| -811 |  358 | -294 |
|  243 | -624 |  611 |
|  447 |  287 |  359 |
|   18 |  838 | -396 |
->
| -294 | -624 |  447 |

|  405 | -159 |   15 | -568 |
|  836 |  147 |  682 | -211 |
|  190 |  -15 |  298 | -148 |
->
| -568 |  682 |  -15 |

|   65 | -661 |
|  221 | -561 |
->
| -661 |  221 |

|  353 | -141 | -408 |
|  -75 | -691 |  678 |
| -382 |  490 | -613 |
->
| -408 | -691 | -382 |

| -180 | -206 |
| -707 |  -69 |
|   77 |  -66 |
| -335 |   85 |
|  186 |    9 |
->
| -206 | -707 |

|  200 |  586 |  374 | -479 |
| -210 |  480 | -669 |   -7 |
| -282 |   28 |  234 | -667 |
| -118 | -584 |  526 |  162 |
|   39 |  794 |  353 | -380 |
->
| -479 | -669 |   28 | -118 |
---
| -390 | -296 | -100 | -180 |  720 |  245 | -169 | -491 |  -81 |
| -487 |  505 | -530 | -567 |   24 |  287 |  343 |  234 | -538 |
|  392 | -241 |  450 |  620 | -837 |   17 | -819 |  -89 |  557 |
|  358 | -379 |  294 |   19 |  -14 | -828 |  190 | -422 |  195 |
->
|  -81 | -538 |  557 |  195 |
| -491 |  234 |  -89 | -422 |
| -169 |  343 | -819 |  190 |
|  245 |  287 |   17 | -828 |
|  720 |   24 | -837 |  -14 |
| -180 | -567 |  620 |   19 |
| -100 | -530 |  450 |  294 |
| -296 |  505 | -241 | -379 |
| -390 | -487 |  392 |  358 |

|  167 |  352 |  388 | -538 |
| -121 |  143 |   96 | -197 |
| -557 | -438 |  175 | -383 |
|  498 | -454 |  407 | -501 |
| -390 |  170 | -345 |  208 |
|  -45 |   77 |  495 | -475 |
|  420 |  642 | -286 |  479 |
|  113 |  217 |  407 | -252 |
->
| -538 | -197 | -383 | -501 |  208 | -475 |  479 | -252 |
|  388 |   96 |  175 |  407 | -345 |  495 | -286 |  407 |
|  352 |  143 | -438 | -454 |  170 |   77 |  642 |  217 |
|  167 | -121 | -557 |  498 | -390 |  -45 |  420 |  113 |

|  166 | -136 |  237 |  -82 |   58 | -157 |  -33 |  427 | -242 |  -36 |   36 | -389 |
|  156 |   61 |  185 |  428 | -668 | -317 | -225 |  -92 | -301 |  100 | -555 |  469 |
->
| -389 |  469 |
|   36 | -555 |
|  -36 |  100 |
| -242 | -301 |
|  427 |  -92 |
|  -33 | -225 |
| -157 | -317 |
|   58 | -668 |
|  -82 |  428 |
|  237 |  185 |
| -136 |   61 |
|  166 |  156 |

|  237 |  297 | -511 |  272 | -277 | -588 |  862 | -216 |   31 |  168 |  303 |  -22 | -221 |
|   76 |  101 | -155 |  115 | -115 | -185 |  266 | -109 |  -26 |   40 |   36 |  -11 |  -39 |
| -165 |   24 |   -5 |  -43 |  -69 |  -68 | -200 |   69 |   25 |  -54 | -234 |   -8 |   90 |
| -554 |  342 | -371 | -143 | -462 | -650 | -214 |  171 |  213 | -139 | -833 |  132 |  300 |
->
| -221 |  -39 |   90 |  300 |
|  -22 |  -11 |   -8 |  132 |
|  303 |   36 | -234 | -833 |
|  168 |   40 |  -54 | -139 |
|   31 |  -26 |   25 |  213 |
| -216 | -109 |   69 |  171 |
|  862 |  266 | -200 | -214 |
| -588 | -185 |  -68 | -650 |
| -277 | -115 |  -69 | -462 |
|  272 |  115 |  -43 | -143 |
| -511 | -155 |   -5 | -371 |
|  297 |  101 |   24 |  342 |
|  237 |   76 | -165 | -554 |

| -189 |   58 |  656 | -231 | -121 |  145 |  325 |  372 |  144 | -466 |   75 |  118 | -132 | -408 |  126 |  -98 |
|  -54 |   20 |   79 |   91 |  -35 | -183 |  166 |  202 | -216 | -651 |  -81 | -361 |  327 |  371 |  158 |  134 |
->
|  -98 |  134 |
|  126 |  158 |
| -408 |  371 |
| -132 |  327 |
|  118 | -361 |
|   75 |  -81 |
| -466 | -651 |
|  144 | -216 |
|  372 |  202 |
|  325 |  166 |
|  145 | -183 |
| -121 |  -35 |
| -231 |   91 |
|  656 |   79 |
|   58 |   20 |
| -189 |  -54 |

|  -24 |  379 |    8 |  101 |  361 | -279 | -298 |
|   76 |  -57 |  691 |  558 |  103 |  499 |   77 |
|  114 |  -63 |  333 |  440 |  244 |  190 |  155 |
|   62 |  231 | -250 |  -14 |  421 | -370 | -206 |
->
| -298 |   77 |  155 | -206 |
| -279 |  499 |  190 | -370 |
|  361 |  103 |  244 |  421 |
|  101 |  558 |  440 |  -14 |
|    8 |  691 |  333 | -250 |
|  379 |  -57 |  -63 |  231 |
|  -24 |   76 |  114 |   62 |

|   71 | -236 |  610 |  148 |
|  479 | -561 |  134 | -341 |
|  131 |  -42 |    6 | -103 |
|  829 |  166 |  274 | -239 |
| -279 |  117 | -313 | -148 |
->
|  148 | -341 | -103 | -239 | -148 |
|  610 |  134 |    6 |  274 | -313 |
| -236 | -561 |  -42 |  166 |  117 |
|   71 |  479 |  131 |  829 | -279 |
---
|  210 |  258 |  -83 |
|  617 |  115 |  868 |
|  142 | -677 |  284 |
| -583 | -616 | -308 |
->
|  115 |  868 |
| -677 |  284 |

| -358 | -828 | -451 | -299 |
|  414 |  337 |  509 | -280 |
| -463 |  171 |  688 | -101 |
| -724 | -315 |  467 |  259 |
->
| 337 | 509 |
| 171 | 688 |

|  447 |  451 |  153 | -286 |
| -401 | -331 | -483 | -205 |
| -328 |  261 | -601 | -257 |
| -703 | -195 | -456 |  189 |
->
| -331 | -483 |
|  261 | -601 |

|  583 |  181 |  368 |  -97 |
|  610 |  219 |  162 | -278 |
|  268 | -669 |  -56 |    7 |
|  334 | -432 |  406 |  236 |
->
|  219 |  162 |
| -669 |  -56 |

| -835 | -651 |   82 | -284 | -211 |
| -502 | -595 | -814 |  456 |  866 |
| -712 | -537 |  682 | -204 | -515 |
->
| -595 | -814 |
| -537 |  682 |

| -180 |  119 |  340 |   31 |  379 |
| -298 |   40 |   89 |   33 |   46 |
| -538 | -235 |   76 | -239 |  388 |
|  293 |  261 |  286 |  307 |  151 |
| -182 | -430 | -809 | -139 | -513 |
->
|   40 |   89 |
| -235 |   76 |

| -160 |  336 |  712 |  275 |
|  665 | -421 | -215 | -653 |
|  534 |  163 | -279 |  -48 |
->
| -421 | -215 |
|  163 | -279 |

| -335 |   75 |  116 | -214 |
| -417 | -671 | -293 | -126 |
| -335 | -502 |   36 |  -75 |
->
| -671 | -293 |
| -502 |   36 |

| -432 | -121 | -776 | -197 |
| -219 |  -23 | -301 |  -63 |
|   47 |  -45 | -149 |  -29 |
|  209 |  260 |   -5 |  178 |
|  528 |  371 |  -67 |  515 |
->
|  -23 | -301 |
|  -45 | -149 |
---
| -276 |  298 |
|  809 | -458 |
|  437 |  131 |
|   31 | -345 |
->
| -276 |  298 |
|  809 | -458 |

|  749 | -288 |  433 |  300 |
|  290 | -617 | -267 |  481 |
->
|  749 | -288 |
|  290 | -617 |

|   46 | -368 |  -91 | -782 | -441 |
|   43 |  547 | -565 |  -79 | -101 |
->
|   46 | -368 |
|   43 |  547 |

|  364 |  228 |  100 |
| -475 |  -29 | -681 |
->
|  364 |  228 |
| -475 |  -29 |

|   25 | -606 |  714 |  750 |
| -217 | -732 |  783 |  384 |
| -466 | -383 |  364 | -516 |
->
|   25 | -606 |
| -217 | -732 |

| -280 |  199 |  724 | -404 |  181 |
|  -35 | -417 | -765 |  406 |  272 |
->
| -280 |  199 |
|  -35 | -417 |

|  -73 |  320 |
| -547 | -743 |
| -823 | -224 |
->
|  -73 |  320 |
| -547 | -743 |
